After every row comes roughly how far along a hidden order it lies, from 0 to 30.
(in the rows, 128 means zero)
[ 89 158 167 151 133  76 179 159 133 164  93 113  98 138 144 162  96 126
 162 170 112  74 132 117 108 100 225 154 164 209 138  90 112 191 175  48
 101 138 164 103 129] : 19
[161 138 126 113 115 144 108 127 175 143 116 108 125 159 144 131  89 128
 149 141 105 170 114 183 148 149  26 125  81 127 155 103  62 114  95 159
 100 165 108 131  97] : 30
[161 147 151 132 126  99 155 146 144 190 137 144 120 147 154 142 105 100
 137 167 121 117 102 115 119 121  94 147 133 197 112  82 115 148 130 110
  95 164 127 131 144] : 3
[177 142 165 132 129 111 143 172 138 205 127 111 127 147 160 159 105 115
 118 169 106  95 112  99 135 102 121 160 144 215 115 117  98 144 132  83
  83 153 134 128 124] : 3
[131 140 136 124 115 124 129 162 161 146 102  83 131 149 144 141  79 129
 156 156 105 168 139 175 152 140  10 132  96 149 180 108  62 113  97 133
  94 158 117 118  66] : 30
[ 87 145 183 128 127  81 144  97 108  64 119 124 117 161 155 154  97 181
 138 148  76 128 117 137 154 112 212 110 114 170 170  75 126 121 121 183
 110 181 123  70 153] : 16
[189 130 167 120 126  98 138 104 121 104 147 131 137 155 156 155  99 145
 136 153  97 164 118 145 126 117 102 116 101 150 148  66  95 105 105 204
  93 176 104 102 115] : 9
[175 131 157 123 118  80 116 143 129 130 132 143 137 164 159 131  97 127
 148 181  93 177 122 117 138 118  56 149  76 103 129 132  95 101  85 161
 109 187 122 111 143] : 7
[208 125 173 115 132 101 117 149 112 135 158 146 149 163 158 139 110 122
 122 166 101 134 112  90 145 113  89 147 103 142 127 115 107  96 102 159
 102 195 137 120 156] : 6
[111 125 185 137 130  65 140 120  71  70 137 163 124 150 145 136 129 157
 125 183  83 116 126  92 134  93 255 132 111 113 130 122 171 114 109 150
 133 182 135  70 199] : 19
[193 127 149 113 125 145 122 129 152 148 149 110 152 153 152 158 104 127
  96 151  88 161 111 144 125 126  24 125  95 174 142  99  60  93  91 195
  82 168  95 120  98] : 29
[205 128 154 139 118 112 148 148 142 196 153 145 140 146 162 160 134  90
 109 173  99 146 115 124  84 118  80 161 100 152 141 114 103 119 113 152
 101 173  92 126 127] : 26
[196 129 158 136 121  93 139 167 141 208 143 155 137 147 164 162 124  87
 110 187 106 117 103 102 104 101 123 167 107 180  81 139 102 122 105 104
  91 186 115 123 146] : 24
[228 125 148 135 112  81 128 139 124 156 166 183 138 154 151 138 136  92
 130 188 110 163 104 106 104 117 136 157  80  82  84 119 130  99 109 145
 119 209 109 128 165] : 25
[208 123 138 140 115 112 149 143 146 195 156 148 136 142 149 163 133  89
  97 176 102 149 113 132  87 115  82 143  87 169  74 113  93 113 104 139
  99 173  78 121 127] : 26
[220 117 134 130 116 116 142  62 129  94 180 158 155 149 163 155 133 126
 109 159  77 210 113 147  88 124  51 118  56  95 112  82  92  62  84 255
 117 170  59 112 127] : 28
[216 129 152 117 127 108 121  82 121 109 144 158 134 159 157 134 112 133
 133 140 114 177 108 131 127 131 105 117  90 100 130  67 119 104  94 228
 117 173 106 128 145] : 8
[ 74 139 173 135 132 100 156 150 115 132 100 108 118 130 139 147 128 148
 116 147  98  71 132 118 139  96 220 130 149 209 170 128 135 152 145  88
 109 129 145  88 135] : 18
[127 147 160 147 128  67 162 132 121 147 129 133 115 135 148 148 101 129
 155 155 117 126 129 124 115 112 192 142 137 156 139  86 131 159 142 113
 116 145 132 112 136] : 0
[142 143 140 142 112 103 154 135 167 174 119 116 119 146 153 155 119 109
 133 163  95 141 116 168 108 127  67 142 106 172 113  86  80 137 126 161
  93 155  95 114  97] : 6
[171 137 171 135 139  73 148 116  92 117 143 168 121 145 147 141 123 131
 128 151 109 101 113  82 120 108 239 121 134 134 109  93 170 146 146 129
 116 156 141 116 193] : 20
[116 144 160 141 123  71 141 140 120 133 109 149 104 151 140 132 110 127
 148 167 124  96 120  98 138 112 236 141 135 155 129 118 151 163 149 104
 119 161 141 111 170] : 20
[110 136 155 134 127  83 148 138 114 116 117 150 115 140 136 134 129 135
 121 141  96 100 118 109 130 113 240 137 125 144 119 132 144 142 128 112
 127 164 133  87 165] : 19
[174 130  80 128 126  80 125 143 116 134 147 160 132 154 154 140 116 125
 133 174 110 217 114 108 128 116 145 149 113 123 114 117 128 120 101 137
 114 183 137 122 166] : 3
[111 145 160 137 125  99 151 118 135 110 114  94 131 142 150 156  87 155
 158 144 100 154 146 164 129 116 123 123 123 170 172  68 108 125 124 168
 105 147 120  99  92] : 11
[222 140 130 120 112 124 118 107 174 167 150 141 119 166 148 132 103  84
 144 172 123 190  97 161 128 149  27 132  79 117 100  99  79 121  97 155
 103 188  99 142 129] : 28
[168 119 179 119 125 107 108 165 111 112 140 119 160 155 146 135  93 149
 129 171  80 150 136 103 153 105  52 137  99 129 159 135 103  81  67 188
  99 184 150 105 117] : 9
[192 115 162 141 130  61 146 135  82 133 170 183 148 139 140 150 148 116
 106 189  88 117 118  74  97  87 204 153 111 132  88 126 159 104 106 151
 116 177 118  98 169] : 22
[177 129 154 133 131 109 132 182 119 184 138 158 137 138 136 142 127  95
 116 175 130  91 109  70 127 108 181 161 133 154  93 146 131 140 122  62
 109 145 149 133 171] : 22
[ 71 133 158 127 124  88 132 125 121  75 101 107 126 141 140 124 103 167
 143 143  91 150 148 148 158 115 158 118 111 131 186 132 118 114 114 160
 123 150 138  82 115] : 14
[147 130 173 140 125  68 155 143  94 129 140 147 135 154 157 143 112 134
 142 184  96 128 133 101 111  96 188 144 118 146 127  78 137 129 117 145
 106 174 141 101 146] : 0
[110 124 147 133 124  91 137 133 108 121 141 150 133 145 129 119 137 117
 113 156 102 122 124 115 118 113 168 138 108 132 120 132 136 115 119 146
 122 156 121 103 153] : 0
[180 137 128 141 110  99 125 188 160 192 123 141 124 153 152 139 108  85
 161 197 126 164 122 122 116 120  90 183  94 103 117 136  84 129  88  90
 110 188 122 141 129] : 26
[190 125 145 128 124  97 145  93 121  98 153 137 147 146 153 150 118 155
 126 157  89 176 138 157 103 104   1 122  94 126 132  77 105  94 102 216
 106 159  86 104 104] : 8
[140 133 147 149 124  79 145 148 124 166 128 156 114 136 135 159 141 102
 127 173 126 114 126 111  90 106 207 162 135 149 105 127 147 156 151  85
 129 165 123 114 156] : 22
[169 148 165 130 117  99 144 115 149 140 127 119 125 170 164 156  88 129
 157 156  95 157 119 166 123 122  86 124  92 165 145  77  84 137 117 146
  89 191 104 104 116] : 9
[143 147 179 119 135 107 131 108 126 104 125  86 127 155 144 130  67 166
 164 140 114 139 129 128 161 120 136 113 140 160 183  72 114 138 128 154
 100 151 150 111 142] : 13
[111 129 163 143 127  73 144 146  99 109 121 148 127 143 143 140 135 140
 123 175  87  97 128 100 128  94 242 141 115 150 125 120 147 134 117 118
 124 162 133  85 155] : 19
[177 112 155 149 121  86 138 161 100 151 162 165 153 143 154 153 136 106
 119 199 100 143 131  91  94  95 148 178 100 110  86 128 133 103  97 140
 116 179 115 113 147] : 24
[129 145 153 139 122  72 154 182 138 160 117 137 110 161 153 144 114 112
 145 171  99 127 116 128 127 115 183 149 108 168 113 107 123 152 133 106
 101 172 114 104 141] : 0
[185 134 185 135 138  76 146 172  93 163 157 169 137 142 162 155 117  96
 131 191 115  96 111  47 111  90 185 167 136 170 108  96 148 142 129  98
  93 187 159 112 185] : 22
[204 120 147 121 120 119 108 185 138 176 140 126 156 155 158 145 103 105
 119 178 103 156 121 118 133 121  50 161  91 137 128 138  70  97  68 132
  93 194 134 132 109] : 28
[ 93 141 162 106 136 139 122 151 138 126  94  71 129 140 134 135  95 157
 120 113 108  88 121 127 180 125 115 105 160 205 161 118 103 132 130 111
 104 133 149 109 112] : 14
[199 128 170 133 129 108 150 124 114 140 157 142 147 140 154 164 111 129
 124 165  95 140 126 114  99 107  94 140 105 158 113  81 119 111 114 172
  91 167 112 118 127] : 6
[193 133 157 126 122 130 149 116 154 154 148  99 149 155 169 173  99 131
 106 153  65 162 121 167 107 112  14 123  92 202 133  84  54  97 113 187
  79 168  78 108  73] : 29
[ 97 131 159 129 132  92 138 109 102  94 127 145 121 137 135 139 138 160
 112 165  95  95 120 116 129 109 241 117 125 161 128 122 164 122 127 151
 131 135 127  78 169] : 18
[183 132 186 133 129  67 128 177 107 154 136 119 153 160 154 153  71 123
 163 199 103 149 140  95 137  90  92 175 112 158 175  81  92 113  97 112
  87 189 165 122 132] : 7

[131 119 124 128 133 217 142 122 133  91 122 121 125 103 128 174 120 130
 137 122 139 163 113 126 106 174 147 138 141 131 121 139 145 127  81 136
 114 135 161 127 116 137 102 128 137 125 255 177 126 143 132  97 174 116
 124 130 122 127 131 126 136  62 137 116 124 129 118 104 137 141 123 137
 149 148 122 124 125 126 130 102  58 126 117 149 117 118 116 204 120 100
 132 140 140 132 127 113  45 115 123 166 104 130 127 126 123 146 130 135
 156 122 171 114 133 140 122 135 140 122 105 148 151 148 123 126 115 181
 124 138 122 187 139 169 115 106  98 113  85 128 135 139 123  91 161 129
 141 134 134 105 160 127 124 119 118  67 122 105 142  65 105 139 122 128
 149  44 151 123 159 135 113 125 109 138 125  62 134 125  59 151  84 155
 106 103 141   1 152 159 112 110 126 119 147 120 158 128 147 134 118 138
  96 127  94 104 130 122 128 111 115 143  59 115 123 122 124 118 127 113
 141 118 130 131 122  84 141 127 127 159 120 119 190 121 144 134 122] : 7
[146 126 126 103 132 183 131 114 120  61 124 132 130 108 116 151 127 128
 120 127 121 155 119 141 155 169 146 126 139 129 135 137 138 127 109 125
 112 131 143 128 136 128 111 119 127 125 255 158 146 133 124  89 157 106
 127 128 129 122 124 124 130  64 140 122 125 145 133 122 138 130 127 121
 140 139 138 126 134 127 132 109  80 117 121 152 110 129 119 169 127 124
 131 137 109 115 129 116 101 125 119 147 118 140 122 147 136 107 122 133
 143 131 145 105 115 126 136 129 126 122 117 131 120 182 150 125 150 143
 174 131 132 177 143 183 114 119 121 119 132 130 143 156 129 125 143 121
 134 123 120 105 151 124 128 127 124  83 132 119 120 136 136 140 116 112
 140 120 108 129 140 116  99 127 104 135 131 114 139 133 105 153  99 153
 124 105 124  54 113 163 107 104 125 122 137 116 147 119 145 143 119 141
 120 132 152 117 119 127 131 115 132 130 118 130 119 137 128 109 141 132
 142 117 129 125 124 111 134 125 167 132 126 112 133 133 151 139 122] : 0
[117 133 133 140 120  86 108 134 128 190 131 145 125 148 135  77 133 125
 128 131 123  95 144 120  94  62 102 115 117 124 124 110 114 133 181 121
 149 117 108 129 120 120 137 139 120 133   1  96 129 109 130 170  69 158
 130 125 135 131 125 147 123 219 115 149 130 107 128 150 105 119 134 133
 100 110 133 137 134 137 129 147 205 123 140 101 146 142 129  46 142 141
 125 122 130 120 117 147 181 140 137  74 152 118 135 126 126 129 128 127
 107 131  89 150 124 112 128 126  96 138 153 108 108 123 132 140 117  64
  87 130 133 104 111  63 133 153 157 147 156 127 114  99 145 192  98 142
 116 131 125 149  68 137 133 131 139 180 123 149 122 129 121 102 123 130
 112 162  70 140  95 114 199 124 157 118 130 213 122 124 181  95 182  98
 161 162 118 255 117  77 136 155 134 136 109 141  89 114 102 117 140 111
 183 132 171 152 131 134 127 147 132 116 168 136 136 134 136 146 117 133
 110 137 127 125 141 168 125 134 136 106 127 143  82 125 111 116 130] : 22
[132  96 131  93 131 158 121 119 135 175 130 116 142 121 123 136 118 125
 128 113 137 127 124 121 116 113 124 100 127 124 117 127 125 152 127 134
 112 132 143 127 135 127 147  91 128 131 198 191 125 132 130 134 150 167
 138 132 125 147 122 116 129  92 140 126  95 123 141 119 114 125 123 130
 116 155 123 152 134 111 129 135 109 146 135 134 142 140 127 204 134 107
 132 105 143 138 101 119  87 132 123 120 139 119 125 118 141 187 126 161
 124 108 122 125 120 122 118 125 152 135 129 145 174 108 142 121 116  87
 159 159 118 137 125 130 128 122 131 136 109 125 137 138 131 110 143 154
 153 122 119 129 120 138 128 128 138 112 136 116 145  91 113 140 121 146
 135 157 168 112 151 109 145 123 138 135 127 121 150 121 169 145 147 114
 130 143 133 252 151  99 101 128 131 130 136 134 143 119 138 136 134 128
 163 124 199 104 140 124 139 161 126 121 111 132 126 125 126 127 140 151
 109 118 130 127 132 120 108 114 114 118 131 135 255 133 125 166 126] : 15
[134 148 124 149 130 171 132 130 125  17 122 144 108 111 134 129 132 130
 131 136 123 152 128 129 102 174 137 131 132 132 134 140 142 113 122 126
 128 125 146 129 115 131  83 151 130 125 191 114 144 125 129 102 131 102
 122 126 130 119 127 151 134 121 122 130 140 119 114 124 138 142 132 131
 145 135 133 113 128 133 137  94 109 110 117 130 109 119 104 108 140 125
 128 156 113 114 138 132  91 130 126 135 109 137 129 143 118  91 132 111
 149 135 151 122 118 134 131 138  74 122 122 122 104 180 127 144 124 151
 123 123 132 166 130 141 111 119 116 119 119 131 135 120 140 173 132 128
 121 136 133 107 136 122 125 125 114  75 117 144 124  51  91 120 122 108
 132  40  70 149 124 126 176 133 113 130 128 122 130 129  78 121 102 158
 139 111 128   1 111 143 116 118 122 121 124 110 129  81 111 129 117 145
 112 130 128 134 120 131 121 115 121 136  96 107 127 135 126 120 120 113
 143 124 129 127 130 111 163 134 181 145 114 120  37 126 145 108 126] : 6
[112 120 132 140 125  74 116 148 140 212 135 125 125 150 141  81 126 127
 134 124 138  91 156 105  80  72  98 107 108 125 118 123 113 140 163 132
 145 126 111 127 127 124 146 119 124 135   1 115 114 119 134 180  98 177
 137 131 127 149 124 134 126 201 115 140 113 101 130 138 110 124 131 134
 108 139 115 144 121 114 130 157 201 153 142  95 158 136 131  98 147 128
 125 110 144 142 112 148 139 146 133  88 152 110 129 105 124 174 138 130
 103 112  93 161 127 128 110 127 117 138 151 130 148  46 112 134  95  71
  82 140 115  63 100  52 148 135 153 146 131 123 127 103 139 160 111 158
 131 129 128 157  88 133 126 132 142 163 131 159 144  74  93 118 143 152
 109 182 168 123 119 122 207 138 161 121 124 171 129 119 208  96 189  92
 149 169 134 255 145  56 133 159 130 135 110 137 112  99  94 112 143 125
 166 118 164 134 143 129 128 170 127 118 167 127 140 122 125 150 119 137
 101 133 129 131 140 155 112 121  91 108 132 155 184 133  99 129 139] : 30
[123 108 130 128 124 246 120 104 128 173 120 149 132 100 134 154 118 122
 147 114 138 150 111 118  57 111 131 130 149 125  98 105 145 136 129 133
 122 122 168 127  93 131 100 146 136 127 218 201 125 123 138 116 130 144
 121 123 129 125 133 157 134 118 130 135 123  96 107 114  99 139 125 156
 120 126 127 144 146 151 131  98  97 101 128 134 137 130 106 124 124  89
 134 132 164 115  96 115  44 107 138 122 113 117 143 134 118 169 123 154
 173 127 164 123 134 113 126 138 113 142 116 129 157 231 135 140  95 126
 115 148 135 241 135 116  97 125 128 126  89 132 108 106 147 157 139 149
 138 145 132 106  90 149 133 109 122  99 104  76 143  35  95  97  91 126
 152   1  18 137 136 113 159  91 133 136 129 148 137 113  40 141 103 128
 137 117 130   1 154 122 109 123 142 127 144 145 125 138 146 130 126 103
 174 144 163 113 137 127 127 106 107 140  11 100 124 131 143 134 109 129
 118 118 129 125 136 101 146 139 155 149 102 128 215  95 146 130 110] : 7
[135 101 136  88 121 168  98 105 122 200 129 152 140 117 123 106 123 119
 126 116 126 118 130 124  88  70 113  89 129 121 108 107 124 154 179 121
 123 118 139 128 122 119 136 115 121 133 102 181 145 107 131 138  92 171
 132 124 137 138 117 151 125 150 132 146 105 106 135 143  94 120 130 136
  93 132 141 159 154 136 133 129 157 114 142 127 145 158 116 104 147 115
 132 117 133 108  91 129 124 134 132  71 155 119 134 141 138 160 115 162
 128 122 107 129 108  95 131 127 103 146 145 115 136 201 166 139 122  28
 139 157 133 188 125  94 110 147 163 148 149 131 122 118 159 200 113 160
 138 127 112 126  52 149 138 125 142 140 123 118 127  91 113 102  88 125
 130 141  23 135 115  80 185 103 148 129 135 219 149 118 173 131 178 102
 169 153 114 231 125  80  91 134 139 137 123 145 105 106 127 138 138 107
 222 140 255 124 133 133 135 149 131 113 113 123 125 144 142 134 129 158
 102 121 128 119 145 150 122 125 179  95 120 134 207 119 133 153 117] : 9
[126 111 128 119 129 186 130 118 133 134 125 126 131 111 131 156 120 127
 137 119 139 143 119 121 102 135 132 124 135 128 115 127 137 137 112 135
 119 131 153 127 118 132 116 122 133 127 222 179 124 133 134 114 151 139
 128 129 125 135 129 131 133  83 134 125 113 117 121 115 121 137 124 141
 133 145 121 137 130 127 131 113  90 128 126 135 130 126 117 172 127 102
 131 125 149 130 113 119  64 121 127 138 118 122 131 125 126 165 129 144
 146 119 149 123 130 128 120 132 135 132 118 146 159 144 128 130 108 140
 137 146 123 172 132 135 117 116 117 124 100 128 129 128 131 120 145 144
 144 133 130 118 136 137 126 120 124  97 121 104 143  62 101 129 118 135
 141  71 132 124 148 125 140 120 127 135 126 107 140 120  94 143 112 134
 122 125 136  57 152 125 113 123 131 125 139 130 143 124 139 131 125 126
 137 129 139 109 135 125 130 127 118 134  66 117 126 124 130 128 126 132
 122 120 129 129 130 104 133 125 121 143 119 128 222 119 138 135 123] : 12
[150 105 133  71 128 168 112 106 119 109 130 134 143 111 111 128 124 122
 112 119 120 134 125 140 150 126 132  93 131 124 129 124 129 149 146 121
 106 127 137 128 147 120 146  92 121 129 227 176 156 121 122 107 134 143
 134 128 134 134 114 124 126  75 145 130 101 140 149 135 120 118 128 118
 114 144 143 147 149 120 133 123 107 122 132 148 124 152 120 175 140 124
 132 119 106 113 108 119 132 134 119 112 141 134 120 149 151 137 113 156
 122 123 113 107 100 108 138 122 125 133 132 126 131 184 174 125 152  61
 190 151 133 172 137 162 113 134 141 135 162 129 144 155 142 148 131 140
 142 115 109 115 114 135 134 131 138 104 138 125 119 140 131 137 105 118
 135 179  92 126 134  86 125 118 123 133 136 168 155 130 181 157 147 132
 150 130 114 255 113 129  80 116 130 130 130 126 135 103 145 151 129 132
 179 134 247 109 126 130 139 141 140 113 137 137 118 145 132 113 155 156
 122 117 129 120 133 132 112 114 181  99 130 118 204 139 143 172 120] : 1
